X =
[[138 133 114 110 122 139 123]
 [117 143 118 124 140 136 142]
 [132 138 110 113 129 145 129]
 [126 145 109 118 134 147 133]
 [132 109 142 134 119 106 121]
 [128 143 108 117 134 147 132]
 [132 108 144 136 121 107 123]
 [114 133 132 137 141 123 142]
 [134 112 139 133 119 110 121]
 [131 110 144 138 123 111 126]
 [116 142 120 126 141 133 144]
 [117 128 136 141 138 122 140]
 [142 121 129 123 112 122 112]
 [129 112 144 141 126 113 127]
 [130 112 144 141 125 114 127]]
Rows and columns are counted from 0.
row 0 col 0 -> 138
row 13 col 6 -> 127
row 14 col 3 -> 141
row 0 col 3 -> 110
row 14 col 1 -> 112
row 13 col 1 -> 112
row 9 col 5 -> 111
row 4 col 1 -> 109
row 3 col 5 -> 147
row 10 col 0 -> 116
row 12 col 6 -> 112
row 5 col 6 -> 132
row 6 col 1 -> 108
row 6 col 2 -> 144
row 12 col 5 -> 122
row 3 col 0 -> 126
row 1 col 1 -> 143
row 4 col 2 -> 142
row 10 col 4 -> 141
row 7 col 5 -> 123
row 4 col 5 -> 106
row 0 col 1 -> 133
row 6 col 0 -> 132
row 7 col 1 -> 133
row 13 col 2 -> 144
row 4 col 4 -> 119
row 13 col 5 -> 113
row 10 col 5 -> 133
row 2 col 0 -> 132
row 11 col 0 -> 117
row 6 col 5 -> 107
row 6 col 3 -> 136
row 3 col 1 -> 145
row 3 col 4 -> 134
row 1 col 4 -> 140
row 3 col 3 -> 118
row 5 col 0 -> 128
row 14 col 6 -> 127

B = [[152, 113, 124, 127, 133, 140, 130, 147, 130], [123, 110, 141, 122, 99, 134, 117, 142, 137]]
B[0,0] = 152
B[:, 7] = [147, 142]
B[0,-4] = 140
B[:, 5] = [140, 134]
B[0,7] = 147
B[0,-8] = 113
B[1,6] = 117
B[:, 1] = [113, 110]
B[-1,-6] = 122

a = [146 132 105 126 142 132 152]
a[0]: 146
a[6]: 152
a[-4]: 126
a[2]: 105

W =
[[112 128 139 140 143 130 142 141]
 [144 106 143 139 113 105 116 111]
 [134 103 151 148 124 104 123 120]
 [109 134 127 132 145 136 147 148]
 [114 123 143 142 141 125 143 139]
 [149 125 124 119 107 123 106 107]
 [130 110 150 149 128 111 130 125]
 [130 110 150 149 129 109 128 124]
 [147 116 133 128 111 117 109 109]
 [136 101 153 146 121 100 121 119]]
W[0, 0]: 112
W[0]: [112, 128, 139, 140, 143, 130, 142, 141]
W[9, 1]: 101
W[8, 7]: 109
W[7, 0]: 130
W[5, 6]: 106
W[1, 0]: 144
W[2, 3]: 148
W[8, 4]: 111
W[8, 5]: 117
W[:, 2]: [139, 143, 151, 127, 143, 124, 150, 150, 133, 153]
W[:, 3]: [140, 139, 148, 132, 142, 119, 149, 149, 128, 146]
W[0, 7]: 141
W[4, 1]: 123
W[6, 6]: 130
W[5, 2]: 124
W[4]: [114, 123, 143, 142, 141, 125, 143, 139]
W[7, 1]: 110
W[7, 5]: 109
W[5, 5]: 123
W[5, 3]: 119
W[1, 2]: 143
W[7, 3]: 149
W[4, 2]: 143
W[7, 2]: 150
W[7]: [130, 110, 150, 149, 129, 109, 128, 124]
W[5, 0]: 149
W[6, 0]: 130
W[4, 5]: 125
W[3, 4]: 145

grid =
[[136 133 134 131 133 141 137 142 143]
 [136 133 134 131 135 141 132 133 147]
 [134 133 134 131 133 151 132 133 146]
 [136 133 134 131 133 140 132 133 147]]
grid[-4][0] = 136
grid[-3][6] = 132
grid[-1][6] = 132
grid[-1] = [136, 133, 134, 131, 133, 140, 132, 133, 147]
grid[3][-8] = 133
grid[:, -4] = [141, 141, 151, 140]
grid[:, 8] = [143, 147, 146, 147]
grid[-4] = [136, 133, 134, 131, 133, 141, 137, 142, 143]
grid[-3][-9] = 136
grid[1][1] = 133
grid[2] = [134, 133, 134, 131, 133, 151, 132, 133, 146]
grid[-3] = [136, 133, 134, 131, 135, 141, 132, 133, 147]
grid[0][-1] = 143
grid[:, 7] = [142, 133, 133, 133]
grid[-4][2] = 134

A =
[[125 122 123 125 128 135 130 127 131 128]
 [126 143 108 124 130 152 127 113 118 127]
 [131 130 116 126 133 144 130 130 122 126]
 [145 124 139 108 113 123 112 130 132 128]
 [124 126 137 124 125 121 127 116 123 128]
 [116 135 121 143 143 139 146 122 121 123]
 [130 124 132 133 130 122 129 136 130 129]
 [134 125 140 113 130 117 116 146 135 128]
 [115 124 131 137 135 122 128 137 125 122]
 [114 127 127 149 139 125 143 123 120 120]
 [131 120 135 130 135 117 133 145 136 126]
 [130 126 142 129 126 112 122 145 138 128]
 [117 124 126 139 132 114 140 140 125 128]
 [128 130 118 145 140 113 150 135 126 126]]
A[0,0]	125
A[1,-2]	118
A[-6,-5]	122
A[-14,-9]	122
A[-11,0]	145
A[:, 0]	[125, 126, 131, 145, 124, 116, 130, 134, 115, 114, 131, 130, 117, 128]
A[2,-6]	133
A[13,2]	118
A[3]	[145, 124, 139, 108, 113, 123, 112, 130, 132, 128]
A[10]	[131, 120, 135, 130, 135, 117, 133, 145, 136, 126]
A[0,7]	127
A[12,0]	117
A[3,1]	124
A[5,8]	121
A[-7,9]	128
A[-11,-8]	139
A[11,3]	129
A[7,-6]	130
A[-14]	[125, 122, 123, 125, 128, 135, 130, 127, 131, 128]
A[9,-9]	127
A[4,-7]	124
A[3,-7]	108
A[11,6]	122
A[:, -4]	[130, 127, 130, 112, 127, 146, 129, 116, 128, 143, 133, 122, 140, 150]
A[10,-8]	135
A[-13,9]	127
A[4,-10]	124
A[-7,6]	116
A[:, -7]	[125, 124, 126, 108, 124, 143, 133, 113, 137, 149, 130, 129, 139, 145]
A[13]	[128, 130, 118, 145, 140, 113, 150, 135, 126, 126]
A[:, -9]	[122, 143, 130, 124, 126, 135, 124, 125, 124, 127, 120, 126, 124, 130]
A[-6,8]	125
A[3,-6]	113
A[10,8]	136
A[6,4]	130
A[-13]	[126, 143, 108, 124, 130, 152, 127, 113, 118, 127]

m = [[126, 131, 124, 133, 126, 131, 123, 130, 128, 130, 132, 125, 128, 123, 136, 121], [128, 136, 141, 149, 137, 130, 119, 134, 132, 139, 141, 129, 129, 119, 146, 126], [123, 127, 104, 116, 116, 131, 124, 127, 123, 121, 122, 119, 128, 125, 124, 118], [134, 128, 137, 131, 130, 129, 135, 126, 132, 130, 133, 134, 128, 134, 129, 130], [129, 125, 136, 127, 133, 123, 131, 128, 127, 128, 123, 131, 128, 131, 122, 137], [125, 129, 110, 122, 118, 134, 125, 127, 127, 124, 129, 121, 128, 125, 130, 116]]
m[0,0]	126
m[-6]	[126, 131, 124, 133, 126, 131, 123, 130, 128, 130, 132, 125, 128, 123, 136, 121]
m[-6,-11]	131
m[-4,-16]	123
m[2,12]	128
m[:, -3]	[123, 119, 125, 134, 131, 125]
m[:, -8]	[128, 132, 123, 132, 127, 127]
m[-3,12]	128
m[4,-6]	123
m[2,1]	127
m[3,15]	130
m[:, -10]	[123, 119, 124, 135, 131, 125]
m[-1,-7]	124
m[-2,-5]	131
m[-3,-6]	133
m[-6,9]	130
m[:, 3]	[133, 149, 116, 131, 127, 122]
m[-2]	[129, 125, 136, 127, 133, 123, 131, 128, 127, 128, 123, 131, 128, 131, 122, 137]
m[:, 9]	[130, 139, 121, 130, 128, 124]
m[:, 2]	[124, 141, 104, 137, 136, 110]
m[-4,9]	121
m[2,-3]	125
m[-2,-7]	128
m[-1,12]	128
m[-6,12]	128
m[5,-13]	122
m[-2,2]	136
m[2]	[123, 127, 104, 116, 116, 131, 124, 127, 123, 121, 122, 119, 128, 125, 124, 118]
m[0,-6]	132
m[4,-8]	127
m[:, -16]	[126, 128, 123, 134, 129, 125]
m[1,-3]	119
m[-5]	[128, 136, 141, 149, 137, 130, 119, 134, 132, 139, 141, 129, 129, 119, 146, 126]
m[1,-4]	129
m[5,-2]	130
